(in the rows, 128 means zero)
Each row has a class, written after it.
[108 127 128  91 152 137  81 139 142  34 125 110 147 111 134 161 155 177
 109 120  96 159 188  83 147 131 115  95 113  84 108 156 134  97  91 101
 126  93 131] -> Nup
[151 118 137 152 136 162 152 171 146  84 152 169 147  99 116 164 113 130
 134 114 108 101 112 100 114 149  91 104 133 130 153 159 165 151 109 108
  85  77 116] -> nadat
[105 129  78  70  95 131  71 133 141 172 155 195 141 197 106 152 137 173
  91 143 122 136 140 130 121  75  88 116 117 104  99 142 111 112  79 112
  85 115 130] -> papo
[144 183 134 143 155 142 208  67 107  90 167 118 146  62 134  77 136  98
 131  96 124 122  99  55 132 141 132 134 137 141 121 135 144  88 168  89
 139 186 132] -> foteg
[129  68  59 136 135 134 129 187 158 105 161 148 137 143 157 206  93 132
  87 108 134 109 151 104 142 151  92  93 117 149 171 155 139 119 144  94
  90 103  93] -> bivi
[105 111 123 122  91 107 146 108 162 144 115 109 123 142  92 124 154 163
 123 116 135 131 164 123 152 115 182 115 123 129 130 180 129  99 151  87
 136 149 132] -> nadat
[132 141 137 140 185 115  72  72 138 111 128 154 192 110 139 118 133 131
 170 113 111  92  89 107 149 150  86 159 109 108  77 115 149 110  70 149
 155 106 125] -> bivi
[135 137  79  82 143 133 117 147 103  41 194 123 147  94 130 179 100 133
 154 135 102 134 154  95 132 151 143 111  92 115 124 137 115 149  76 101
 127 160 154] -> Fovar
[102 112 125  84 128 130  81 197  36 174 109  84  99 134 187  82  77 104
 108 122  79 106 142 152 140 151  78 114  97 118 117  19 121  97 102 114
 140 115  78] -> Sud
[157 201 146 134 149 162 155  79 159  78 147 193 191 114 135 119 160 128
 167 114 133  95  86  79 122 103  79 136 173 140  98 158 127  85  77 137
 154 130 173] -> lize
[140  59 119 163 157 124 111 128 131 115 159 117 140 141 136 129 139 124
 147 145  88 131 129 175 105 147  70 108 108 123  87 122 157 148  60 116
 108 124 155] -> Nup
[158  89 105  71 151 117  76 225 115  62 154 118 134 162 157 139 123 123
 167 154 106 206 122 112 121 180 163 139 149 112 121 120 109 108  70 130
 127 120 138] -> lize
[120  84 109 146 126 187 106 173 111 123 108 155  91 125 127 162 108 148
 101 136 142 167 175 127 101 134 147 123 158 132 105  99 119 143  97 135
 120 139 131] -> Sud
[132 174 132 163 115 153 135  83 146 191 130 144 144 167 105 135 142 160
 108  95 139  86 136 153 136 106  89 108 130 128 136 181 151 139 111 131
 148 107 139] -> nadat
[102 126 130 147 134 104  97 108 123 106 134 159 180 175 161 120  75 118
 133 146 141  95 113 101 148  88  76 131 124 147 125 135 156 131 118 145
 101 111 142] -> bivi
[137 125 145 190 115 111 139  73 194  77 123 120 156  63 128 127 144 113
 145 147 103 104 159 112 166 125  99  89 129 102 148 162 135 146 157 110
 157 141 135] -> lize
[102 142 141 141  92 121 165 163 125 102 142 174 148 106 149 165 108 119
  99  87 172 110 169  93 163 148  77 135 226  94 161  99 113  93 162 132
 106 129 124] -> foteg
[155 109 145 142 117 147 173 205 163  94 168 123 178 101 118 149 135 110
 149 129 134 152 136 128  96 133 131 123 170 117 136 207 128 171 151 148
 120 108 155] -> foteg
[154 133 100 173 138 135 152 140 151 162 136 134 136 115 174 135 111  98
 131 126 100  85 134 125 128 132  64 109  89 109 132 158 153 143 140 142
 118  79 140] -> buzas
[130  93  81 177 133 123 139  64 133 141 122 140 112  86 167 118  56  90
 152 184 118  80 108 146 143 146 118 184 125  98 144  38 136 109 173 174
 133 196 143] -> bivi
[ 98 104 134 147  88  98 130 176 127 135 130 110 111 104 113 141 136 107
 129 144 116 116 181 170 124 148  43 110 138 111 160  88 115 113  97 109
  96 110 109] -> foteg
[152 115  87 138 166 111  82  86  94 193 112 124 127  71 137 127 114 137
 141 124 124 127 168 177 117 147  57 109 144 124  75 132 137 142 149  89
 148 101 138] -> Nup
[ 90 125 169  69 150 131  98 157 103  78 177 129 167 164 145  88 154 149
  92 143 134 126 119  97  90  91 127 149 179  85  31 144 109 104 143 128
 154 148 126] -> papo
[154 142  73 144 106 126  78  63  78 152 148 139  80 133 165  88 129 151
 159 113 116 151 138 108 145 149 140  71 149 127 134 120  88 185 124 137
 122 130 119] -> papo
[127 103 147  70 143  90  59 154 119  98 151 149 125  76  91 136 114 125
 138 138  99 154 134 117 111 114  94  91 105 140 102 128 159 139  91  52
 111 117  95] -> lize
[ 99 176 106 111 125 143  91 152 137 173  84 189 121  62 147 134 134 127
 132 144 137  75 167 100 111 133  62 133 134 137 134  72 110  98 146 108
 114 105 117] -> papo
[120 105 149 123 109 138 134 123 124 133 112 168 124  12 137 135 104 155
 139 154  92  73 169 136 115 145  49  88 145 118 116 123 160 105 111 121
  70 115 136] -> foteg
[128 131  99  97 135 127 113 171  89 101 140 144 134 153 168 129 138 144
 115 147 125 109 170 125 118 146  81 100 173 129 112 171 109  81  98 135
 123 103 135] -> papo
[124 166  99 111 152 152  92  91  87 102  88 179 139 202 123  79 121 125
  70 155  99 164  93  81 153 108  58 166 171  82 100 108 101  72  90 109
 104 115 130] -> lize
[152 111 144 133 130 106 123 145 137 104 124 146 149  93 136 136 111 110
 156 141 108 104 141 143 139 116  84  72 111 159 141 117 126 166 108 122
  99 115 140] -> Nup
[110 212 155 116 145 127 111 162  95 107 139 136 118 129 146 135 189 120
 127  76 143 185 159  87 185 195  89 130  94 101 136 139 127 114  71 104
 149 133  99] -> buzas
[152 160  91 140 154 116  56  92 118 207 130 184 139 212 169  96 112 125
 133 113 124 152 103 120 155 122  80 143 102 114 106  94 143 153  81 148
  95 113 153] -> Nup
[126 101 103 150 195 130  80 164 125 146 130 125 150 116 145 126 106 119
 113 114 138 119 156 119 131 178  90 133 124 140  95 159 157 137  97 134
 154 126 172] -> bivi
[ 94  97 119 126 122 137  93 153 154 169  94 175 113 221 135 186 115 175
 100 103 173 149 136  89  85 116 190 153 131 153 152 127 158 132 131 152
  74  97 139] -> buzas
[113 120 103 118 114 111  61 183 104 112 143 124 140 181 115 174 144 153
 116 129 150 201 185 137 123 166 107 120 126  84 159 121  78 142  84 120
 119 105 100] -> Sud
[ 89 107 117 137 101 151  75 144  80 115 113 121 131 176  78 132 114 136
 125 108 132 251 114 158 132 139  56 158 185 108 144 106 149 159  68  89
 118  87 139] -> lize
[101 182 141 111 139 126 128  82 142 129  91 116 137  71 141  94 124 144
 103 139  98 104 105  78 101 106  38 130  47 105 157  91 139 102 153 109
  85  95  85] -> buzas
[147  93  75 151 118 124 135  94 101 182 154 171  94 192 122 122 132 109
 115 101 128 114 116 166 131 123 125 136 188 133  92 128 133 107  98 136
 140 143 127] -> papo
[137 111  64 110 167 135  69 129  92 153 144 132 110 130 110 125 164 153
 139 111 143 176 129 144  89 165  72 138 147 132  70 165  98 120  75  95
 140 109 106] -> bivi
[123 146 143 100 148 135  78 156 156 100 114 173 132  87 129 183 127 161
  96 128 132 135 187 104 131 134  93  97 137 129 138 194 179 111 100 108
 134 122 114] -> lize
[ 99 142  98 138 100 161  89 161 119 134 116 124  63 135 147 109  93  94
 103 116 101 155 152 108 169 146  55 165 121  47 142  24 140 118 103 117
  73  49 148] -> Fovar
[101 121 129 126 136 116 119 165 136 125 122 122 131  99 127  94 191 132
 138  95 113 120 163  78 101 165  82 126 160 113  97 163 123  75 100  87
 105  79 129] -> foteg
[158 158 107 167 125 161 131 170  93 169 129 143 103 142 158 173  82  89
 125  97 142 137 177 160 167 149  89 101 116 157 167 105 175 113  82 136
 138  83 131] -> Sud
[111 118 120 102 113  75  63  85 109 125 108 154 134 145 112 101  85 139
 146 121 101 104 112 101 108  95  97 111 148 132 162 122 149 126 101 124
 102  98 137] -> lize
[101  92 171 136 124 170 114 171 145 127 145  83 155 201 151 101 105 117
 127 148  96 139  90 102  92  91 159 126  40 151 129  51 167 129 121 113
  80  82 144] -> Sud
[114 202 151 128 135 130 153 118 132  98 103 165 151  82 165 142 126 125
 136 104 126  95 128  84 156 136  36 123  94 130 156 109 156  81  84 136
 109 101 111] -> buzas
[134 142 187 154 122 113 144 119 175 133 113 145 100 125 130  88 141  80
 113 125 144  80 130  96 141  98 172 126 116 148 123 110 121 165 182 130
 107 144 117] -> Fovar
[124 141 158 115 121  88 137 134 146 183  91 168 170  79 132 165 171 149
 173 127 154  61 149 152  96 157  94 110 116 164 141 164 103 126 154 120
 121 118 109] -> buzas
[149 139 182 131  86  85 146 150 134  86 155 147 140  78  96 153 124  95
 151 121 126 136 172 147 171 124 119 102 171  80 155 189 145 146 134 149
 127 108 114] -> foteg
[111 115 181 141  88 115 109 172 138 172 142 138 146 150 143 110 114 139
 125  92 134 125 117 158 160 136  78 121 144  94 137 135 162 183 128 141
 118 106  99] -> nadat
[109 126 141 138 110 144 120 193 154 107 145 146 164 106 127 179 117 132
 110  95 167 142 162 122 115 105  64 117 147 120 133 108 120 143 110 121
 136  99 100] -> Sud
[119  90 115  96 118 150 141 172 103 121 131 126 148  93 174 120 110 126
 132 136  93 159 117 149 129 131  50 138 141  95 101 141 161 122 162  90
 103 112  99] -> Nup
[164 175 154 142 148 146  92  57 111 125  94 145 127 130 143 123 103 171
 121 155 141 132 149 115 105 113 148  97 112 142 155 150 147 131 116 189
 114 109 128] -> Sud
[115 108 113 160 123 114 104 115 152 112 144 157 127 109 130 166 112 119
 142 111 142  85 139 117 136 114  99 103 120 153 144 120 132 158 120 123
 129 132  94] -> bivi
[118  95 110 163 102 138 143 116 129 123 122 129 108 118 153 150 104 114
 130 181 134 101 161 166 121  90 152 110 153 157 119 100 116 158 166 143
 153 182 103] -> papo
[144 119 118 151 168 111  96  99 126 110 121 105 133 124 143 147 120 143
 122 103 133 113 144 133  99 136  83  98 137 143 146  98 128 140 122 131
 131  96 113] -> Nup
[122 161 154 125 149 146 129 162 122 131 117  99  92 133  74 140 150  99
 114 103 166 148 163 131 119 135 182 129 113 184 170 192 163 118 136 122
 170 130 151] -> bivi
[127  77 142 119 119 167 142 211 158 124 123 141 126 168 177 167  77 104
 132 162 109  92 131 160  92  68 145 139 132 145 123 113 190 125 139 171
 106  96 151] -> Nup
[130 164 153 142 132 161 134 119 126 127 137 154 128  83 104 119 167 125
 162 181 139 159 149 123 110 137 113 128 121 143  83  89  98 125 100  96
  96 154 164] -> foteg
[107 117 105 137 104  71  83 160 117 205 151  88 128 157 116 111 154 103
 167  75 137 198 153 148 155 168  97 131 112 131 129  98 132 131  98  63
 121  90 114] -> foteg
[143 106 175 109 148  78 153 170 168  53 155  59 118  27 146  61 165  84
 170 203  47  88 129 120  86 205 147 125  14  95 187 173 138 162 135 148
 108 210 107] -> Fovar
[100  85 177 129  56 162 152 110 142 127 105 162 195 139 103  61 160 161
 158 122 146 229  31  88 122 152 143 178 154  92 149  57  58 173 188 113
  38 147 128] -> Sud
[130 120 158 134  90 126 184 148 141 133 118 140  82 164 106  90 138  49
 137 165  95  95 116 135 131 108 191 148 114 143 178 128 174  75 163 139
  96 120 154] -> papo
[124 195 101 143 125 155 105  99 149 117  97 190 156  88 147 148  97 137
 151 114 141 119 117  53 107 110  75 146 104 128 184  65 129 113 112 141
  92  87 101] -> Sud
[160  77 111  99 162  76  99 151 140  99 174 161 111 127 120 157 158 134
 153 102 119  83 146 114  71 135 167  83 142 176  99 193 158  96  70 120
 127 103  99] -> papo
[110  85 126 171  98 134 165 213 170  99 159 133 147  82 132 133  97  65
 127 125 130 118 138 132 137 128  49 131 155 114 151  72 138 148 139 122
 112 107 163] -> papo
[165 174 139 122 147 128 119  76  92 133 119 145 109  54 149 102 164 128
 180 121 101  96 123 153 111 142  55  90 120 146 116 121 117 140  97 121
 141 133  83] -> Nup
[147 114 121 155 159 122 172 119 125  33 155 112 129  83  99 157 117  89
 119 127 118 144 141 125 124 142 109 127 135 117 159 121 145 124 128 110
 139 159 138] -> Nup
[136  99 132 113 123 153 109 142 149 110 107 128 105  63 150 130 109 132
 140 156  78 105 156 122 134 134 150 102 135 112 118 123 145 127 134 131
 151 147 146] -> lize
[129 114 100 122  94 113  74 134 110 228 125 181 111 198 104 164 144 133
 133  97 147 154 141 165 130 130 152 130 114 135 138 118 116 145 105 108
 121 125  71] -> Sud
[104 150 170 160 107 133 133 115  94 143 116 181 137 187 188 113 134 119
 133 121 108  94 123 105 166 103  77  92 110 144 104 182 177 148 118 118
  85  84 100] -> buzas
[152 126 104  58 161 157 117 193  85  89 153 119 148  74 179 150  97 163
 124 122 123 173 122 132  95 175  90 124 141 112 142 117 111 159 126 147
 136 179 105] -> Nup
